Below are the code and all the weights of a small trained network. Each question names an input and a target symbol and asks about switching units off, where a switched-off unit gives its printed mean instead of its output.

import numpy as np


def w(rows, s, z=0):
    codes = np.array(rows[::2]) - 128.0
    scale = np.full(codes.shape[1], s)
    scale[-1] = z or s
    return codes * scale


def softmax(a):
    e = np.exp(a - a.max(-1, keepdims=True))
    return e / e.sum(-1, keepdims=True)


def log_softmax(a):
    a = a - a.max(-1, keepdims=True)
    return a - np.log(np.exp(a).sum(-1, keepdims=True))


def net(x, mask):
    ids = ['ΞΠΣαβγεηθλτψω'.index(c) for c in x.split()]
    T = len(ids)
    res = E[ids] + P[:T]
    u = 0
    for l in range(2):
        r = res
        for j in range(3):
            rows = slice(4 * j, 4 * j + 4)
            q, k, v = (r @ M[l][rows].T for M in (Q, K, V))
            z = softmax(np.where(np.tri(T) > 0, q @ k.T / 4**0.5, -1e9)) @ v
            o = O[l][rows]
            res = res + np.where(mask[u + j], z, o[:, -1]) @ o[:, :-1]
        u += 3
    return log_softmax(res[-1] @ U[:, :-1].T + U[:, -1])


Q, K, V, O = {}, {}, {}, {}
E = w([
[158,176,196],'Ξ',
[248,143,108],'Π',
[161,181,197],'Σ',
[178,88,58],'α',
[99,42,66],'β',
[99,119,55],'γ',
[151,193,96],'ε',
[168,54,219],'η',
[155,161,178],'θ',
[45,125,194],'λ',
[154,167,188],'τ',
[170,166,167],'ψ',
[164,152,159],'ω',
],0.015)
P = w([
[131,203,152],'0',
[123,199,126],'1',
[119,199,103],'2',
[119,193,87],'3',
[117,190,69],'4',
[118,183,50],'5',
[121,178,33],'6',
[120,167,18],'7',
[119,162,3],'8',
[125,174,6],'9',
],0.0044)
Q[0] = w([
[126,109,145],'0.h0',
[111,80,147],'0.h0',
[152,90,166],'0.h0',
[146,78,176],'0.h0',
[54,30,165],'0.h1',
[158,166,114],'0.h1',
[122,166,108],'0.h1',
[168,255,71],'0.h1',
[197,130,114],'0.h2',
[106,157,101],'0.h2',
[150,164,88],'0.h2',
[73,150,114],'0.h2',
],0.054)
K[0] = w([
[146,119,148],'0.h0',
[177,49,196],'0.h0',
[125,129,233],'0.h0',
[143,118,236],'0.h0',
[153,220,202],'0.h1',
[120,93,104],'0.h1',
[111,110,78],'0.h1',
[85,33,5],'0.h1',
[196,90,11],'0.h2',
[39,177,142],'0.h2',
[75,156,52],'0.h2',
[35,179,180],'0.h2',
],0.029)
V[0] = w([
[254,108,113],'0.h0',
[103,141,121],'0.h0',
[253,86,138],'0.h0',
[108,123,136],'0.h0',
[130,143,160],'0.h1',
[97,92,252],'0.h1',
[129,97,33],'0.h1',
[175,209,23],'0.h1',
[63,231,105],'0.h2',
[138,149,122],'0.h2',
[162,57,139],'0.h2',
[165,109,110],'0.h2',
],0.0034)
O[0] = w([
[64,119,151,148],'0.h0',
[151,135,102,140],'0.h0',
[57,103,195,109],'0.h0',
[124,125,146,113],'0.h0',
[135,81,165,113],'0.h1',
[142,67,253,17],'0.h1',
[111,245,43,181],'0.h1',
[119,137,8,251],'0.h1',
[54,125,154,204],'0.h2',
[119,133,120,149],'0.h2',
[182,131,118,77],'0.h2',
[163,147,121,134],'0.h2',
],0.0047,0.0021)
Q[1] = w([
[89,86,99],'1.h0',
[79,100,113],'1.h0',
[105,147,116],'1.h0',
[45,177,129],'1.h0',
[123,149,113],'1.h1',
[114,102,113],'1.h1',
[114,78,120],'1.h1',
[122,3,158],'1.h1',
[97,122,132],'1.h2',
[156,146,111],'1.h2',
[104,125,151],'1.h2',
[154,78,188],'1.h2',
],0.048)
K[1] = w([
[42,143,165],'1.h0',
[41,133,145],'1.h0',
[105,85,98],'1.h0',
[48,32,37],'1.h0',
[126,109,112],'1.h1',
[150,152,118],'1.h1',
[160,179,130],'1.h1',
[177,252,177],'1.h1',
[92,130,117],'1.h2',
[167,140,117],'1.h2',
[107,128,168],'1.h2',
[129,69,234],'1.h2',
],0.036)
V[1] = w([
[111,102,131],'1.h0',
[135,187,129],'1.h0',
[156,183,125],'1.h0',
[87,172,142],'1.h0',
[140,124,170],'1.h1',
[50,91,111],'1.h1',
[110,85,96],'1.h1',
[220,125,101],'1.h1',
[255,98,106],'1.h2',
[149,233,191],'1.h2',
[50,92,91],'1.h2',
[91,23,152],'1.h2',
],0.015)
O[1] = w([
[150,116,150,109],'1.h0',
[92,170,116,164],'1.h0',
[89,155,95,166],'1.h0',
[122,179,169,142],'1.h0',
[133,73,154,109],'1.h1',
[111,192,184,135],'1.h1',
[155,183,149,133],'1.h1',
[190,115,67,128],'1.h1',
[212,49,101,132],'1.h2',
[53,68,132,168],'1.h2',
[124,206,114,122],'1.h2',
[177,174,255,10],'1.h2',
],0.016,0.012)
U = w([
[100,98,203,94],'Ξ',
[178,66,127,9],'Π',
[86,85,206,79],'Σ',
[252,179,139,109],'α',
[138,147,176,144],'β',
[139,252,165,126],'γ',
[45,157,105,76],'ε',
[196,123,228,254],'η',
[134,129,193,144],'θ',
[79,186,249,169],'λ',
[120,136,202,141],'τ',
[142,110,196,144],'ψ',
[150,137,189,152],'ω',
],0.0036,0.0099)

Each question gives the input, a string of symbols that net reads in full, and the target symbol t.
The units are the heads (4 rows each of Q, K, V and O). Each row of codes is followed by its name. A weight is (code - 128) times the scale printed after its matrix; where a second scale follows, it is the last column's (O and U).
mask holds one flag per head, layer by layer. A switched-off head (its flag False) gives its mean, the last column of its rows in O, instead of its output. The means were averaged over made-up inputs and are rounded, as every weight is.
A unit's drop is (log p(t) with every unit on - log p(t) with that unit switched off) / (log p(t) with every unit on - log p(t) with every unit switched off).
The circuit of an input: a set's keep is (log p(t) with only the set's units on - log p(t) with every unit switched off) / (log p(t) with every unit on - log p(t) with every unit switched off). Starting from all 6 units, units are removed one at a time, each time the one whose removal leaves the highest keep (on an exact tie, the one counted first), for as long as the keep stays at least 0.8.
units of the circuit, in order: the units of the circuit, biggest drop first
most important unit: the unit with the biggest drop
which heads matter: for each layer, one digit per head in row order, 1 if its drop is at least 0.15 and else 0, layers parted by /
input Ξ λ ε Ξ θ α θ, target α: which heads matter	010 / 011
input α γ γ Ξ Σ, target γ: which heads matter	110 / 011
input η Σ ε Ξ γ τ θ, target γ: units of the circuit, in order	[1.h2 0.h1 1.h1]
input ε ε Ξ γ Σ, target γ: most important unit	0.h1
input γ ψ ε ε ω, target ε: which heads matter	000 / 001
input η ε Ξ η η η ψ τ, target η: which heads matter	011 / 001
input ψ λ θ, target λ: which heads matter	010 / 011
input η θ η α τ ε θ, target ε: which heads matter	110 / 001
input ψ θ Ξ η ε ε ψ η ψ, target η: units of the circuit, in order	[0.h1 1.h2]
input γ λ λ ε Σ Σ θ, target ε: units of the circuit, in order	[1.h2 0.h1]
input λ Ξ θ λ τ ε η, target η: units of the circuit, in order	[1.h2 0.h0 0.h1]
input α τ β, target η: units of the circuit, in order	[1.h2 1.h0]
input Ξ Σ Σ α ψ θ, target α: units of the circuit, in order	[1.h2 1.h1]
input η τ Ξ τ, target η: which heads matter	010 / 001
input λ θ Σ, target λ: units of the circuit, in order	[0.h1 1.h2]
input ψ λ Σ ω Σ Σ ψ, target λ: most important unit	1.h1
input ψ ε Σ Σ ψ, target ε: units of the circuit, in order	[1.h2 1.h0]
input ε ε Π Ξ Ξ, target Π: units of the circuit, in order	[1.h2 1.h1]
input ε ε Σ λ Σ, target λ: units of the circuit, in order	[0.h1 1.h2 1.h1]
input Π ψ ω, target Π: units of the circuit, in order	[1.h2]
input ε α Ξ, target α: which heads matter	011 / 011
input η η Ξ ε τ λ Ξ, target λ: units of the circuit, in order	[1.h1 0.h0 0.h1 1.h2]
input ε Σ θ Σ, target ε: which heads matter	000 / 101
